Here is a tiny trained network, its code and every weight. The questions are about switching its units off for an input and a target symbol, where a switched-off unit gives its printed mean instead of its output.

import numpy as np


def w(rows, s, z=0):
    codes = np.array(rows[::2]) - 128.0
    scale = np.full(codes.shape[1], s)
    scale[-1] = z or s
    return codes * scale


def f(y):
    return np.maximum(y, 0)


def softmax(a):
    e = np.exp(a - a.max(-1, keepdims=True))
    return e / e.sum(-1, keepdims=True)


def log_softmax(a):
    a = a - a.max(-1, keepdims=True)
    return a - np.log(np.exp(a).sum(-1, keepdims=True))


def net(x, mask):
    ids = ['βδεζλπστω'.index(c) for c in x.split()]
    T = len(ids)
    res = E[ids] + P[:T]
    u = 0
    for l in range(3):
        q, k, v = (res @ M[l].T for M in (Q, K, V))
        z = softmax(np.where(np.tri(T) > 0, q @ k.T / 2**0.5, -1e9)) @ v
        res = res + np.where(mask[u], z, O[l][:, -1]) @ O[l][:, :-1]
        u += 1
        y = f(res @ A[l][:, :-1].T + A[l][:, -1])
        res = res + np.where(mask[u : u + 8], y, B[l][:, -1]) @ B[l][:, :-1]
        u += 8
    return log_softmax(res[-1] @ U[:, :-1].T + U[:, -1])


Q, K, V, O, A, B = {}, {}, {}, {}, {}, {}
E = w([
[115,234,217,168,89,139,135],'β',
[7,82,133,142,70,159,205],'δ',
[51,63,172,116,150,85,71],'ε',
[121,174,149,37,150,138,172],'ζ',
[208,23,185,184,114,150,192],'λ',
[105,62,13,211,151,189,119],'π',
[47,186,64,133,164,66,108],'σ',
[127,135,163,217,218,183,81],'τ',
[209,133,49,122,90,111,230],'ω',
],0.011)
P = w([
[255,215,59,113,45,161,48],'0',
[40,99,134,182,106,100,192],'1',
[39,111,145,180,127,93,195],'2',
[56,117,153,163,142,104,207],'3',
[65,124,162,146,148,119,206],'4',
[67,130,153,146,155,135,205],'5',
[70,145,164,133,159,154,195],'6',
[85,152,156,119,164,152,192],'7',
[95,151,157,130,175,144,205],'8',
[69,145,176,124,159,176,206],'9',
],0.0047)
Q[0] = w([
[34,196,198,124,157,52,184],'L0H0',
[254,181,69,79,135,141,83],'L0H0',
],0.0068)
K[0] = w([
[254,168,85,93,93,135,65],'L0H0',
[45,105,126,173,25,129,173],'L0H0',
],0.0076)
V[0] = w([
[141,145,96,2,109,115,159],'L0H0',
[149,177,165,134,169,93,47],'L0H0',
],0.008)
O[0] = w([
[132,138,134,21,62,86,160,105],'L0H0',
[135,159,159,101,143,84,2,1],'L0H0',
],0.0076,0.00044)
A[0] = w([
[187,130,147,205,149,238,105,221],'L0N0',
[143,134,116,102,253,110,180,193],'L0N1',
[125,50,172,137,200,101,85,223],'L0N2',
[42,203,142,104,72,160,135,169],'L0N3',
[77,112,125,193,218,146,99,181],'L0N4',
[137,71,85,139,103,75,34,164],'L0N5',
[169,231,82,86,206,133,162,215],'L0N6',
[104,160,76,137,197,130,84,250],'L0N7',
],0.0059,0.0024)
B[0] = w([
[160,146,51,185,66,158,152,189],'L0N0',
[81,134,136,129,79,162,196,169],'L0N1',
[68,69,224,109,120,218,238,167],'L0N2',
[95,165,149,169,96,64,170,253],'L0N3',
[80,65,90,168,162,247,154,206],'L0N4',
[141,117,138,2,197,111,106,141],'L0N5',
[109,151,124,108,7,132,106,184],'L0N6',
[49,201,105,98,131,149,63,181],'L0N7',
],0.0057,0.0053)
Q[1] = w([
[60,78,78,67,153,139,250],'L1H0',
[23,148,192,129,58,175,254],'L1H0',
],0.006)
K[1] = w([
[207,244,139,195,33,135,20],'L1H0',
[217,175,70,37,100,143,2],'L1H0',
],0.0047)
V[1] = w([
[118,149,91,34,123,2,66],'L1H0',
[28,57,60,97,178,162,180],'L1H0',
],0.0057)
O[1] = w([
[92,64,29,81,226,2,146,182],'L1H0',
[49,59,62,39,56,214,78,5],'L1H0',
],0.0052,0.0025)
A[1] = w([
[108,126,115,29,104,182,132,128],'L1N0',
[189,72,39,160,173,155,146,215],'L1N1',
[158,144,112,106,248,134,160,206],'L1N2',
[174,110,187,41,109,96,61,122],'L1N3',
[114,75,51,115,221,70,104,45],'L1N4',
[61,166,178,152,115,92,120,100],'L1N5',
[118,173,89,117,117,130,2,187],'L1N6',
[122,109,109,142,68,124,195,250],'L1N7',
],0.0064,0.0026)
B[1] = w([
[71,181,115,45,50,140,132,154],'L1N0',
[162,242,112,105,19,152,191,165],'L1N1',
[158,247,155,102,188,171,81,164],'L1N2',
[94,45,219,3,198,169,130,133],'L1N3',
[187,101,82,64,124,184,91,169],'L1N4',
[142,166,100,175,173,62,144,215],'L1N5',
[140,121,132,165,189,224,82,148],'L1N6',
[114,146,164,204,46,92,170,255],'L1N7',
],0.0055,0.0074)
Q[2] = w([
[86,153,146,186,39,158,169],'L2H0',
[104,253,114,180,115,134,206],'L2H0',
],0.0075)
K[2] = w([
[253,132,116,148,144,177,68],'L2H0',
[224,126,146,20,122,139,85],'L2H0',
],0.0049)
V[2] = w([
[134,136,1,128,161,136,14],'L2H0',
[25,103,193,83,187,121,93],'L2H0',
],0.0057)
O[2] = w([
[116,116,58,153,235,174,232,78],'L2H0',
[34,153,254,93,115,170,210,3],'L2H0',
],0.0077,0.0048)
A[2] = w([
[160,156,92,122,153,134,143,160],'L2N0',
[154,65,90,142,121,102,2,140],'L2N1',
[75,136,92,160,85,106,18,189],'L2N2',
[115,95,139,112,118,61,92,4],'L2N3',
[106,172,149,170,150,124,141,210],'L2N4',
[147,119,144,168,141,166,119,206],'L2N5',
[127,131,137,102,118,54,152,138],'L2N6',
[125,166,164,116,73,168,80,135],'L2N7',
],0.009,0.002)
B[2] = w([
[172,177,149,142,146,94,91,171],'L2N0',
[162,109,208,65,144,201,203,179],'L2N1',
[138,88,95,95,246,102,254,254],'L2N2',
[157,202,154,61,130,215,149,155],'L2N3',
[116,109,147,137,180,60,72,224],'L2N4',
[79,89,177,174,139,148,45,173],'L2N5',
[86,182,92,108,27,120,78,193],'L2N6',
[60,18,105,163,150,26,56,211],'L2N7',
],0.0058,0.0091)
U = w([
[154,197,164,185,161,40,94,158],'β',
[48,50,66,142,78,44,114,173],'δ',
[96,113,236,32,140,189,151,152],'ε',
[116,255,121,27,48,136,91,252],'ζ',
[243,59,193,104,133,135,205,93],'λ',
[133,163,14,128,88,190,123,65],'π',
[83,136,39,48,208,81,159,95],'σ',
[106,157,152,133,142,211,63,78],'τ',
[217,183,75,67,60,108,203,4],'ω',
],0.005,0.003)

Each question gives the input, a string of symbols that net reads in full, and the target symbol t.
The units are the heads (2 rows each of Q, K, V and O) and the neurons (one row each of A and B). Each row of codes is followed by its name. A weight is (code - 128) times the scale printed after its matrix; where a second scale follows, it is the last column's (O, A, B and U).
mask holds one flag per unit, layer by layer, with each layer's heads first. A switched-off unit (its flag False) gives its mean, the last column of its rows in O or B, instead of its output. The means were averaged over made-up inputs and are rounded, as every weight is.
A unit's drop is (log p(t) with every unit on - log p(t) with that unit switched off) / (log p(t) with every unit on - log p(t) with every unit switched off).
The circuit of an input: a set's keep is (log p(t) with only the set's units on - log p(t) with every unit switched off) / (log p(t) with every unit on - log p(t) with every unit switched off). Starting from the 12 units with the biggest drops (on a tie, the unit counted first), units are removed one at a time, each time the one whose removal leaves the highest keep (on an exact tie, the one counted first), for as long as the keep stays at least 0.8.
units of the circuit, in order: the units of the circuit, biggest drop first
k most important neurons: the k neurons with the biggest drops, biggest first
k most important neurons of layer l: the k neurons of layer l with the biggest drops, biggest first
drop of u: that unit's drop, to one decimal
input δ β ε τ, target τ: units of the circuit, in order -> [L0H0; L0N3; L0N4; L2N5]
input δ δ σ β, target δ: units of the circuit, in order -> [L2N7; L1H0; L2H0; L0H0]
input δ δ π, target π: most important neuron -> [L0N3]
input σ σ π π ζ, target σ: units of the circuit, in order -> [L2H0; L1H0; L0H0; L0N5]
input δ σ λ τ, target δ: 3 most important neurons -> [L2N7; L0N2; L0N1]
input ζ σ δ β, target ζ: units of the circuit, in order -> [L0H0; L2N6; L2H0; L1N3]
input π δ τ δ δ δ δ β, target π: units of the circuit, in order -> [L2H0; L1H0; L0H0; L0N0]
input σ π δ λ β δ ε δ ζ β, target σ: 2 most important neurons -> [L1N4; L0N5]
input ε δ δ τ, target ε: 2 most important neurons of layer 0 -> [L0N2; L0N5]
input β σ β τ, target τ: 3 most important neurons of layer 2 -> [L2N5; L2N2; L2N7]
input ε β β δ π λ β, target ε: 2 most important neurons -> [L0N5; L1N3]
input ζ β λ ε, target ζ: 2 most important neurons -> [L2N6; L2N3]
input ε β δ δ σ β δ, target ε: 3 most important neurons of layer 0 -> [L0N5; L0N2; L0N0]
input σ δ σ β δ σ ω ζ ω δ, target σ: 4 most important neurons -> [L1N4; L0N5; L1N7; L1N6]
input λ σ ζ λ ζ δ τ, target λ: 2 most important neurons -> [L2N1; L2N2]
input λ δ ζ β ω δ τ δ δ δ, target λ: 4 most important neurons -> [L2N1; L0N0; L2N2; L1N1]
input β σ δ τ ε, target ε: 2 most important neurons of layer 1 -> [L1N7; L1N1]
input π ε δ δ σ, target π: 2 most important neurons -> [L0N4; L2N7]
input ε δ λ σ λ, target ε: most important neuron of layer 1 -> [L1N3]
input σ β β λ δ δ λ ω δ β, target σ: 3 most important neurons of layer 1 -> [L1N4; L1N7; L1N6]
input δ σ π π ζ δ δ ε ε τ, target δ: 2 most important neurons -> [L2N7; L0N0]
input π ε σ β δ ε σ δ ε τ, target π: most important neuron -> [L0N0]
input ζ δ δ δ β, target ζ: 4 most important neurons of layer 2 -> [L2N6; L2N2; L2N3; L2N7]
input ζ ζ τ β β δ δ δ σ, target ζ: 2 most important neurons -> [L2N6; L2N7]
input τ ε τ β δ, target τ: 2 most important neurons of layer 0 -> [L0N4; L0N7]
input ζ τ δ, target ζ: drop of L2N3 -> 0.3
